Here is a tiny trained network, its code and every weight. The questions are about switching its units off for an input and a class, where a switched-off unit gives its printed mean instead of its output.

import numpy as np


def w(rows, s, z=0):
    codes = np.array(rows[::2]) - 128.0
    scale = np.full(codes.shape[1], s)
    scale[-1] = z or s
    return codes * scale


def f(y):
    return np.maximum(y, 0)


def log_softmax(a):
    a = a - a.max(-1, keepdims=True)
    return a - np.log(np.exp(a).sum(-1, keepdims=True))


def net(x, mask):
    res = np.array(x, float).reshape(1, 5) / 4 @ E
    y = f(res @ A[0][:, :-1].T + A[0][:, -1])
    res = res + np.where(mask, y, B[0][:, -1]) @ B[0][:, :-1]
    return log_softmax(res[-1] @ U[:, :-1].T + U[:, -1])


A, B = {}, {}
E = w([
[130,161,97,132,98,101,130,157,140,125,136],'x0',
[98,126,130,105,139,123,147,108,140,158,166],'x1',
[156,96,142,198,159,90,124,135,247,124,171],'x2',
[221,122,86,125,177,175,215,151,76,41,232],'x3',
[63,161,123,109,149,100,154,112,152,146,168],'x4',
],0.014)
A[0] = w([
[97,139,165,129,82,112,35,88,167,153,105,112],'N0',
[121,101,204,220,170,88,58,167,254,136,133,14],'N1',
[89,112,161,147,67,106,74,113,148,166,102,131],'N2',
[102,159,183,151,77,127,85,114,166,215,66,131],'N3',
[76,173,151,40,83,127,123,120,39,147,39,2],'N4',
[135,77,182,169,108,58,120,115,215,119,120,27],'N5',
],0.0089,0.002)
B[0] = w([
[101,199,164,201,185,254,153,76,69,137,172,222],'N0',
[96,70,73,92,132,108,134,186,156,197,97,252],'N1',
[132,181,226,127,135,184,105,105,115,17,158,214],'N2',
[163,143,144,178,189,155,246,88,60,55,130,241],'N3',
[91,66,135,76,75,78,49,187,172,196,79,237],'N4',
[94,72,103,39,170,138,87,135,188,190,99,208],'N5',
],0.0095,0.014)
U = w([
[126,139,139,159,140,155,187,114,98,66,161,252],'0',
[94,86,116,77,97,112,82,158,139,253,75,4],'1',
],0.014,0.0014)

Each question gives the input, the list of numbers given to net, and the class t.
The units are the neurons (one row each of A and B). Each row of codes is followed by its name. A weight is (code - 128) times the scale printed after its matrix; where a second scale follows, it is the last column's (A, B and U).
mask holds one flag per neuron, in row order. A switched-off neuron (its flag False) gives its mean, the last column of its row in B, instead of its output. The means were averaged over made-up inputs and are rounded, as every weight is.
A unit's drop is (log p(t) with every unit on - log p(t) with that unit switched off) / (log p(t) with every unit on - log p(t) with every unit switched off).
The circuit of an input: a set's keep is (log p(t) with only the set's units on - log p(t) with every unit switched off) / (log p(t) with every unit on - log p(t) with every unit switched off). Starting from all 6 units, units are removed one at a time, each time the one whose removal leaves the highest keep (on an exact tie, the one counted first), for as long as the keep stays at least 0.8.
circuit, biggest first: the units of the circuit, biggest drop first
top k neurons: the k neurons with the biggest drops, biggest first
drop when u is switched off: that unit's drop, to one decimal
input [-3,-8,4,3,7], class 1: circuit, biggest first -> (N3)
input [7,-7,-7,5,-7], class 1: top 2 neurons -> (N3; N4)
input [3,1,-2,-2,-3], class 0: top 2 neurons -> (N1; N5)
input [0,-7,-8,6,0], class 1: top 2 neurons -> (N4; N3)
input [-7,-7,4,-5,8], class 0: top 2 neurons -> (N3; N0)
input [1,-1,-3,2,4], class 1: top 3 neurons -> (N3; N2; N0)
input [-6,6,-7,-8,3], class 0: drop when N2 is switched off -> 0.4
input [4,7,-1,-7,-8], class 0: drop when N3 is switched off -> 0.3
input [6,-4,1,-1,-2], class 0: top 2 neurons -> (N4; N1)
input [6,-4,4,-5,3], class 0: drop when N0 is switched off -> 0.2
input [-5,3,0,-1,4], class 0: top 3 neurons -> (N4; N1; N5)
